Below is a small trained network, with its code and all its weights. Each question gives an input and a class and asks what happens when units are switched off, that is, made to give their printed mean instead of their output.

import numpy as np


def w(rows, s, z=0):
    codes = np.array(rows[::2]) - 128.0
    scale = np.full(codes.shape[1], s)
    scale[-1] = z or s
    return codes * scale


def f(y):
    return y / 2 * (1 + np.tanh(0.7978845608 * (y + 0.044715 * y**3)))


def log_softmax(a):
    a = a - a.max(-1, keepdims=True)
    return a - np.log(np.exp(a).sum(-1, keepdims=True))


def net(x, mask):
    res = np.array(x, float).reshape(1, 6) / 4 @ E
    y = f(res @ A[0][:, :-1].T + A[0][:, -1])
    res = res + np.where(mask, y, B[0][:, -1]) @ B[0][:, :-1]
    return log_softmax(res[-1] @ U[:, :-1].T + U[:, -1])


A, B = {}, {}
E = w([
[149,159,181,76,162,5,70,126,124],'x0',
[151,135,175,192,180,160,118,140,67],'x1',
[177,156,116,174,137,140,50,140,199],'x2',
[136,157,198,114,99,125,185,201,166],'x3',
[154,131,117,133,122,120,142,120,119],'x4',
[106,117,133,136,143,119,130,131,141],'x5',
],0.011)
A[0] = w([
[74,88,201,49,135,118,195,59,23,63],'n1',
[98,143,63,92,52,97,151,106,196,107],'n2',
[177,142,124,168,122,120,64,157,192,70],'n3',
[147,161,173,221,197,138,143,144,50,102],'n4',
[69,85,126,87,104,131,228,116,20,115],'n5',
[127,86,84,101,145,123,43,30,95,106],'n6',
[169,149,154,35,192,7,43,165,93,7],'n7',
[122,176,236,105,70,179,207,170,186,140],'n8',
[160,160,174,91,86,110,169,212,156,65],'n9',
[171,129,117,168,131,201,80,125,228,133],'n10',
[192,108,150,193,213,122,131,155,115,161],'n11',
[69,130,54,130,148,152,102,2,81,131],'n12',
[140,98,65,64,75,84,129,116,222,79],'n13',
],0.0065,0.0016)
B[0] = w([
[188,140,145,103,127,91,69,54,232,203],'n1',
[50,94,165,52,80,184,116,96,34,189],'n2',
[154,143,155,124,83,103,87,92,198,191],'n3',
[50,141,187,29,118,197,123,105,64,199],'n4',
[196,76,132,105,131,130,63,88,253,212],'n5',
[113,229,130,204,121,36,161,114,119,200],'n6',
[181,39,23,94,232,201,226,232,105,254],'n7',
[112,171,96,226,139,110,223,106,116,214],'n8',
[96,153,128,218,75,66,139,123,115,193],'n9',
[198,76,103,83,102,141,119,96,188,206],'n10',
[105,146,179,48,50,159,71,96,107,187],'n11',
[116,161,111,220,99,74,206,198,124,214],'n12',
[61,125,191,33,89,157,82,54,25,196],'n13',
],0.0071,0.0077)
U = w([
[198,116,150,110,106,78,65,96,254,176],'0',
[151,30,11,126,146,199,202,206,103,218],'1',
[46,152,212,78,84,134,87,104,15,109],'2',
[86,242,121,230,99,16,171,148,113,8],'3',
],0.0093,0.0012)

Each question gives the input, the list of numbers given to net, and the class t.
The units are the neurons (one row each of A and B). Each row of codes is followed by its name. A weight is (code - 128) times the scale printed after its matrix; where a second scale follows, it is the last column's (A, B and U).
mask holds one flag per neuron, in row order. A switched-off neuron (its flag False) gives its mean, the last column of its row in B, instead of its output. The means were averaged over made-up inputs and are rounded, as every weight is.
A unit's drop is (log p(t) with every unit on - log p(t) with that unit switched off) / (log p(t) with every unit on - log p(t) with every unit switched off).
The circuit of an input: a set's keep is (log p(t) with only the set's units on - log p(t) with every unit switched off) / (log p(t) with every unit on - log p(t) with every unit switched off). Starting from the 12 units with the biggest drops (on a tie, the unit counted first), units are removed one at a time, each time the one whose removal leaves the highest keep (on an exact tie, the one counted first), for as long as the keep stays at least 0.8.
circuit, biggest first: the units of the circuit, biggest drop first
unit that matters most: the unit with the biggest drop
k most important neurons: the k neurons with the biggest drops, biggest first
drop when u is switched off: that unit's drop, to one decimal
input [-3,4,0,6,5,4], class 3: 2 most important neurons -> (n7; n8)
input [0,-6,-1,-5,2,7], class 2: circuit, biggest first -> (n13)
input [1,6,-5,7,-4,6], class 3: 2 most important neurons -> (n8; n13)
input [-4,6,-4,-2,6,3], class 2: 3 most important neurons -> (n7; n4; n10)
input [-5,4,5,-7,-6,-5], class 3: 2 most important neurons -> (n7; n6)
input [2,4,-6,-8,4,4], class 3: 2 most important neurons -> (n12; n6)
input [-1,-5,0,-6,-8,-8], class 3: 4 most important neurons -> (n12; n6; n4; n11)
input [-1,-4,-3,-1,6,-7], class 2: 3 most important neurons -> (n7; n2; n10)
input [1,8,7,5,1,-3], class 2: 2 most important neurons -> (n4; n11)
input [5,3,2,-8,3,-6], class 3: 2 most important neurons -> (n6; n12)
input [-5,6,1,-7,4,-3], class 3: 2 most important neurons -> (n12; n7)
input [-4,-3,7,8,-3,5], class 3: 3 most important neurons -> (n8; n9; n5)
input [-2,7,-3,-4,4,-2], class 2: 2 most important neurons -> (n4; n7)
input [-7,-2,-3,8,3,-2], class 3: circuit, biggest first -> (n7; n8)
input [5,-4,4,-1,8,2], class 1: 3 most important neurons -> (n7; n1; n5)
input [2,8,4,8,8,-8], class 2: 3 most important neurons -> (n4; n11; n12)
input [3,4,-6,-5,0,-5], class 0: unit that matters most -> n1
input [-6,-3,-6,0,-7,4], class 0: circuit, biggest first -> (n5; n7)
input [-5,2,-6,5,6,-5], class 0: circuit, biggest first -> (n5; n1)
input [0,6,-8,-7,2,8], class 0: unit that matters most -> n5
input [4,-2,-7,1,3,4], class 0: drop when n1 is switched off -> 0.4
input [8,3,-4,1,2,-6], class 1: drop when n7 is switched off -> 1.1
input [8,1,-2,7,-1,-3], class 1: drop when n7 is switched off -> 1.5
input [7,7,1,-4,-4,-8], class 1: drop when n2 is switched off -> 0.1
